Below are the code and all the weights of a small trained network. Each question names an input and a target symbol and asks about switching units off, where a switched-off unit gives its printed mean instead of its output.

import numpy as np


def w(rows, s, z=0):
    codes = np.array(rows[::2]) - 128.0
    scale = np.full(codes.shape[1], s)
    scale[-1] = z or s
    return codes * scale


def f(y):
    return y / 2 * (1 + np.tanh(0.7978845608 * (y + 0.044715 * y**3)))


def softmax(a):
    e = np.exp(a - a.max(-1, keepdims=True))
    return e / e.sum(-1, keepdims=True)


def log_softmax(a):
    a = a - a.max(-1, keepdims=True)
    return a - np.log(np.exp(a).sum(-1, keepdims=True))


def net(x, mask):
    ids = ['αηθμξσφ'.index(c) for c in x.split()]
    T = len(ids)
    res = E[ids] + P[:T]
    q, k, v = (res @ M[0].T for M in (Q, K, V))
    z = softmax(np.where(np.tri(T) > 0, q @ k.T / 3**0.5, -1e9)) @ v
    res = res + np.where(mask[0], z, O[0][:, -1]) @ O[0][:, :-1]
    y = f(res @ A[0][:, :-1].T + A[0][:, -1])
    res = res + np.where(mask[1:17], y, B[0][:, -1]) @ B[0][:, :-1]
    return log_softmax(res[-1] @ U[:, :-1].T + U[:, -1])


Q, K, V, O, A, B = {}, {}, {}, {}, {}, {}
E = w([
[140,140,183,78,133],'α',
[98,135,192,139,162],'η',
[92,166,130,130,188],'θ',
[104,183,94,131,197],'μ',
[94,251,72,146,144],'ξ',
[125,133,75,149,144],'σ',
[114,119,98,149,119],'φ',
],0.02)
P = w([
[254,204,250,125,192],'0',
[204,181,227,209,191],'1',
[214,183,217,120,181],'2',
[173,155,199,193,180],'3',
[179,168,193,98,164],'4',
[139,138,178,174,165],'5',
[148,155,164,80,151],'6',
[107,123,149,156,153],'7',
[115,139,139,60,137],'8',
[72,113,125,136,136],'9',
[84,124,114,38,126],'10',
[42,98,98,113,127],'11',
[55,110,90,19,113],'12',
[9,82,76,88,117],'13',
],0.0094)
Q[0] = w([
[211,196,107,61,27],'head 1',
[204,7,138,105,87],'head 1',
[143,109,74,252,46],'head 1',
],0.032)
K[0] = w([
[253,157,154,81,85],'head 1',
[139,151,222,111,216],'head 1',
[157,139,152,252,145],'head 1',
],0.038)
V[0] = w([
[153,74,168,123,247],'head 1',
[172,58,9,117,238],'head 1',
[165,39,123,129,64],'head 1',
],0.014)
O[0] = w([
[148,104,86,72,130,145],'head 1',
[248,134,150,135,95,125],'head 1',
[153,117,126,123,248,9],'head 1',
],0.013,0.016)
A[0] = w([
[137,124,168,134,121,133],'neuron 1',
[121,180,77,116,177,34],'neuron 2',
[108,235,219,149,246,86],'neuron 3',
[131,136,155,70,120,3],'neuron 4',
[154,199,118,131,180,211],'neuron 5',
[112,131,115,106,155,253],'neuron 6',
[160,147,209,141,166,199],'neuron 7',
[183,147,164,170,130,51],'neuron 8',
[173,18,39,122,65,235],'neuron 9',
[120,141,141,162,108,109],'neuron 10',
[213,101,142,128,106,123],'neuron 11',
[122,48,57,182,105,158],'neuron 12',
[162,211,166,160,135,23],'neuron 13',
[138,85,6,112,135,130],'neuron 14',
[209,144,149,141,155,72],'neuron 15',
[217,22,45,128,69,16],'neuron 16',
],0.014,0.0055)
B[0] = w([
[124,147,87,119,153,170],'neuron 1',
[111,63,123,119,71,125],'neuron 2',
[67,74,155,204,44,163],'neuron 3',
[110,106,119,181,112,148],'neuron 4',
[203,112,155,128,156,166],'neuron 5',
[131,118,174,127,177,180],'neuron 6',
[202,68,148,115,125,181],'neuron 7',
[118,102,72,106,139,179],'neuron 8',
[95,85,12,165,176,241],'neuron 9',
[167,164,119,93,120,254],'neuron 10',
[141,182,162,150,186,238],'neuron 11',
[81,116,123,101,113,138],'neuron 12',
[123,91,156,124,151,225],'neuron 13',
[145,184,219,153,145,133],'neuron 14',
[74,146,66,111,43,190],'neuron 15',
[121,157,252,193,99,215],'neuron 16',
],0.024,0.007)
U = w([
[74,115,91,88,162,244],'α',
[134,97,88,141,83,45],'η',
[114,102,2,123,101,132],'θ',
[199,128,53,107,141,253],'μ',
[130,143,51,170,131,127],'ξ',
[124,169,74,112,56,90],'σ',
[131,129,71,123,112,11],'φ',
],0.006,0.0051)

Each question gives the input, a string of symbols that net reads in full, and the target symbol t.
The units are the heads (3 rows each of Q, K, V and O) and the neurons (one row each of A and B). Each row of codes is followed by its name. A weight is (code - 128) times the scale printed after its matrix; where a second scale follows, it is the last column's (O, A, B and U).
mask holds one flag per unit, heads first, then neurons. A switched-off unit (its flag False) gives its mean, the last column of its rows in O or B, instead of its output. The means were averaged over made-up inputs and are rounded, as every weight is.
A unit's drop is (log p(t) with every unit on - log p(t) with that unit switched off) / (log p(t) with every unit on - log p(t) with every unit switched off).
The circuit of an input: a set's keep is (log p(t) with only the set's units on - log p(t) with every unit switched off) / (log p(t) with every unit on - log p(t) with every unit switched off). Starting from the 12 units with the biggest drops (on a tie, the unit counted first), units are removed one at a time, each time the one whose removal leaves the highest keep (on an exact tie, the one counted first), for as long as the keep stays at least 0.8.
circuit, biggest first: the units of the circuit, biggest drop first
unit that matters most: the unit with the biggest drop
top k neurons: the k neurons with the biggest drops, biggest first
drop when u is switched off: that unit's drop, to one decimal
input ξ σ η η η η η θ, target θ: circuit, biggest first	(head 1; neuron 9)
input σ σ ξ, target μ: circuit, biggest first	(neuron 5; head 1)
input ξ α η η η ξ η, target σ: top 2 neurons	(neuron 9; neuron 10)
input μ α ξ η η η η φ σ η μ σ ξ, target μ: circuit, biggest first	(head 1; neuron 5)
input α σ η ξ α σ ξ ξ φ η η ξ φ, target θ: unit that matters most	neuron 9
input φ σ η ξ μ μ σ, target ξ: circuit, biggest first	(head 1; neuron 16; neuron 9)
input α η σ φ φ η η ξ η η μ, target ξ: circuit, biggest first	(head 1; neuron 9; neuron 16; neuron 11)
input η η μ η η η η θ η η, target θ: circuit, biggest first	(head 1; neuron 9)
input ξ θ η η η η η α φ ξ η, target η: circuit, biggest first	(head 1; neuron 3; neuron 7)
input η α α η σ μ μ φ η θ ξ η φ μ, target η: circuit, biggest first	(head 1; neuron 3; neuron 2)
input η η σ η η α η α η φ η ξ α, target α: circuit, biggest first	(head 1; neuron 6)
input η η α η α η μ φ η σ η η, target μ: top 2 neurons	(neuron 7; neuron 11)
input η η σ θ, target μ: circuit, biggest first	(head 1; neuron 7)
input η η σ σ η μ η η η μ, target ξ: drop when neuron 9 is switched off	1.0
input η η ξ η ξ φ ξ ξ, target η: drop when head 1 is switched off	1.0
input η α η η η ξ ξ α θ μ φ φ θ, target η: drop when head 1 is switched off	1.1
input θ η η η ξ η η η σ σ σ η φ θ, target η: drop when neuron 3 is switched off	1.1
